Here is a tiny trained network, its code and every weight. The questions are about switching its units off for an input and a class, where a switched-off unit gives its printed mean instead of its output.

import numpy as np


def w(rows, s, z=0):
    codes = np.array(rows[::2]) - 128.0
    scale = np.full(codes.shape[1], s)
    scale[-1] = z or s
    return codes * scale


def norm(h):
    return h / np.sqrt((h * h).mean(-1, keepdims=True) + 1e-5)


def f(y):
    return np.maximum(y, 0)


def log_softmax(a):
    a = a - a.max(-1, keepdims=True)
    return a - np.log(np.exp(a).sum(-1, keepdims=True))


def net(x, mask):
    res = np.array(x, float).reshape(1, 4) / 4 @ E
    u = 0
    for l in range(2):
        y = f(norm(res) @ A[l][:, :-1].T + A[l][:, -1])
        res = res + np.where(mask[u : u + 4], y, B[l][:, -1]) @ B[l][:, :-1]
        u += 4
    return log_softmax(norm(res)[-1] @ U[:, :-1].T + U[:, -1])


A, B = {}, {}
E = w([
[228,174,130,165,67,96,75,135,140,234,127,118],'x0',
[235,152,106,43,121,202,109,51,151,46,215,116],'x1',
[152,185,127,77,149,76,107,238,72,39,91,74],'x2',
[222,135,71,240,188,200,31,78,90,115,1,127],'x3',
],0.0074)
A[0] = w([
[237,200,139,136,45,73,93,154,140,241,141,98,23],'L0N1',
[207,213,163,82,106,73,122,253,75,72,103,79,1],'L0N2',
[224,148,100,57,83,158,106,87,143,104,181,110,30],'L0N3',
[102,77,166,72,134,110,179,151,141,117,157,172,77],'L0N4',
],0.0076,0.0094)
B[0] = w([
[20,97,131,7,142,180,173,69,108,58,56,184,230],'L0N1',
[103,77,30,157,132,92,99,187,170,144,198,113,254],'L0N2',
[74,165,203,197,129,185,167,162,89,139,167,52,222],'L0N3',
[209,110,135,130,132,172,31,143,99,101,73,155,219],'L0N4',
],0.012,0.0046)
A[1] = w([
[228,212,95,82,73,132,139,88,177,96,198,93,6],'L1N1',
[67,145,162,150,87,19,143,197,110,245,47,150,20],'L1N2',
[118,117,207,16,2,42,172,176,167,153,216,155,39],'L1N3',
[133,71,136,143,66,160,168,20,216,246,176,187,3],'L1N4',
],0.0088,0.0049)
B[1] = w([
[99,113,165,162,181,133,175,59,148,230,156,66,158],'L1N1',
[129,163,168,100,155,203,146,40,150,135,226,74,230],'L1N2',
[199,143,143,192,144,104,92,95,94,146,26,153,254],'L1N3',
[112,110,60,88,128,45,110,251,113,85,134,64,229],'L1N4',
],0.012,0.0068)
U = w([
[102,133,178,140,163,146,180,87,105,176,211,66,147],'0',
[125,80,55,124,133,54,103,189,121,135,165,94,124],'1',
[249,130,143,189,122,114,64,93,99,163,38,159,157],'2',
[67,80,141,66,146,124,177,101,108,50,108,173,99],'3',
[92,112,130,119,74,161,121,150,131,136,168,160,216],'4',
[162,186,127,167,62,95,204,149,203,162,176,235,2],'5',
],0.013,0.0047)

Each question gives the input, the list of numbers given to net, and the class t.
The units are the neurons (one row each of A and B). Each row of codes is followed by its name. A weight is (code - 128) times the scale printed after its matrix; where a second scale follows, it is the last column's (A, B and U).
mask holds one flag per neuron, layer by layer. A switched-off neuron (its flag False) gives its mean, the last column of its row in B, instead of its output. The means were averaged over made-up inputs and are rounded, as every weight is.
A unit's drop is (log p(t) with every unit on - log p(t) with that unit switched off) / (log p(t) with every unit on - log p(t) with every unit switched off).
The circuit of an input: a set's keep is (log p(t) with only the set's units on - log p(t) with every unit switched off) / (log p(t) with every unit on - log p(t) with every unit switched off). Starting from all 8 units, units are removed one at a time, each time the one whose removal leaves the highest keep (on an exact tie, the one counted first), for as long as the keep stays at least 0.8.
units of the circuit, in order: the units of the circuit, biggest drop first
most important unit: the unit with the biggest drop
k most important neurons: the k neurons with the biggest drops, biggest first
top k neurons in layer l: the k neurons of layer l with the biggest drops, biggest first
drop of u: that unit's drop, to one decimal
input [-2,-6,-8,-4], class 1: most important unit -> L1N4
input [-7,4,2,-8], class 2: units of the circuit, in order -> (L1N3, L0N1)
input [-6,1,-1,-7], class 2: units of the circuit, in order -> (L1N3, L0N1)
input [-7,5,-2,-7], class 2: units of the circuit, in order -> (L1N3, L0N1)
input [8,4,4,6], class 3: top 2 neurons in layer 0 -> (L0N1, L0N4)
input [-2,-8,7,-6], class 0: 2 most important neurons -> (L1N2, L1N4)
input [-5,-6,4,6], class 0: 4 most important neurons -> (L1N3, L0N4, L0N1, L1N2)
input [-8,8,7,5], class 0: units of the circuit, in order -> (L0N1, L1N1, L0N4)
input [4,4,3,1], class 0: 2 most important neurons -> (L0N3, L1N4)
input [4,-7,4,7], class 0: 3 most important neurons -> (L1N2, L0N4, L1N3)
input [6,-3,-6,-3], class 1: 2 most important neurons -> (L1N4, L0N3)
input [8,7,3,-5], class 3: 2 most important neurons -> (L0N1, L1N2)
input [8,4,7,3], class 3: 2 most important neurons -> (L0N1, L1N4)
input [1,4,3,-6], class 2: units of the circuit, in order -> (L1N3)
input [-6,5,2,-6], class 2: top 3 neurons in layer 1 -> (L1N3, L1N2, L1N4)
input [-6,-2,-6,-4], class 1: 3 most important neurons -> (L0N1, L1N4, L0N3)
input [6,-7,7,-1], class 0: 3 most important neurons -> (L1N2, L1N4, L0N4)
input [0,-8,6,-7], class 0: drop of L1N2 -> 2.7
input [8,0,5,2], class 3: drop of L0N1 -> 0.9
input [3,1,5,3], class 1: most important unit -> L0N2
input [4,-3,0,2], class 3: drop of L0N1 -> 0.6
input [5,4,6,-8], class 2: drop of L1N3 -> 1.5
